[107 140 105  27 171 128 175 120] = K
[152 128 146 165  87 116 106 117] = P
[167 115 123  98 152 146  90 145] = U
[165 116 128 106 146 152  87 118] = Z
gone U: [123 145  98 152 167 115  90] | [146]
order: [116 152 106 118 165 128  87 146] | Z

[ 96 131 105 218  81  95 104 142 191] : C
[121 122  95 142 104 218  81 105 122] : S
[ 98 131 105 182  81  95 104 136 191] : A
[ 92 123 124 205  54 162 142 144 166] : E
[139 141 121 118 160 105 124 130 126] : F
[ 98 131 105 218  81 130 104 136 191] : X
asked: [ 81 105] | S
gone X: [218  98  81 130 191 105 104 136] | [131]
order: [ 81  95  96 104 105 131 142 191 218] | C
gone C: [218 191 142 131 104  81  96 105] | [95]
asked: [123 124] | E
places A: [131] | 2
start: [105 218  81  95 104 142] | C, 3

[ 35 113 112  17 200  40 122  56  40  50]  L
[115 112  17 200 231 122  56  40 155 232]  R
[173 121 180  89 144  61 197  52 216  98]  B
[ 50 231  17 122  40 200  56  36 113 112]  D
[130  25 205  55 113 223 235  89  56 105]  H
[ 35 228 112  17 200 231 122  56  40  50]  Y
[ 25 130  56 222  89 235 225  55 105 205]  V
order: [ 25  55  56  89 105 130 205 222 225 235] | V
gone L: [200  56 113  17  35 122  40  40 112] | [50]
order: [ 40 122  56  40  50  35 113 112  17 200] | L
gone Y: [ 50  40 112 228 200  17  56 122  35] | [231]
start: [113 112  17 200  40 122  56] | L, 2
gone R: [155 122  56  17 112  40 200 115 232] | [231]
places L: [112] | 3

[142 104 156 223] : rinov
[143 112 136  66] : boso
[ 95  95 118 118] : Bod
[ 98  78  77 127] : ler
[170  95 179 100] : pife
[154 176 156 223] : zizun
[132 136 112 119] : zud
[171  78 170 136] : puf
places Bod: [118] | 3 4
asked: [142 104 156 223] | rinov
start: [136 112] | zud, 2
gone puf: [136  78 170] | [171]
gone ler: [78 77 98] | [127]
start: [170  95 179] | pife, 1

[232 111  56 109 122 134 100] : G
[ 56  72 178 128 108 173  74] : Q
[ 38 162 180 157  77 159 161] : M
[126 107  27 181  86 166 100] : N
[111 232 109 121 141  56 140] : T
[156  98 187 119 102 156 187] : J
[128  72  55  74 178 108 173] : W
order: [100 166  86 181  27 107 126] | N
order: [ 56 178 128 173 108  74  72] | Q
asked: [156  98 187 119 102 156] | J
order: [173 108  72 178  55  74 128] | W
places J: [156] | 1 6
start: [232 111  56 109 122] | G, 1

[128 127 125 116 125] -> Gor
[117 206 147 124 124] -> Rona
[124 124 146 206 226] -> Burum
asked: [146 206 226] | Burum
places Burum: [124] | 1 2
order: [124 124 117 206 147] | Rona
order: [124 117 206 147 124] | Rona
places Gor: [128] | 1
places Gor: [127] | 2
gone Gor: [116 127 125 125] | [128]

[129 172 138 122 110 175 103 109 168] -> nud
[168 236  89  58  96 160  92  81  87] -> baru
[ 75 102 143 147 126 160 123 135 173] -> gitub
[208  37 150 207 136 143 140 203  37] -> vakif
[ 58  97 153 151 133 172 128 134 206] -> Dipa
gone baru: [ 87  96  92 160  58 236  89  81] | [168]
places vakif: [207] | 4

[ 81 161  71  11 182 148 123] -> dibi
[ 64 135 146  63  63  88 145] -> Pabi
[ 66 107 143 102  65 117 123] -> sol
[142 107 123  65 143  66 101] -> Bev
[ 69 136 142 100  72 107 135] -> nazal
[174 175  94 148 176 167 114] -> Sesam
[176 154 100 160 176 141 107] -> Nuzin
[ 17  78 161  71  11  85 134] -> fadip
start: [ 78 161  71  11] | fadip, 2
gone fadip: [161  11  71  17 134  78] | [85]
asked: [143  66 101] | Bev
asked: [176 154 100 160 176 141] | Nuzin
asked: [ 81 161  71  11 182 148 123] | dibi
order: [143 102  65 117 123  66 107] | sol
places Nuzin: [141] | 6

[117 130 136 166 130] : gome
[117 130 201 129 133] : Filu
[103 115 146 128 129] : ras
gone Filu: [133 129 117 201] | [130]
gone gome: [130 166 136 130] | [117]
gone ras: [129 115 128 103] | [146]

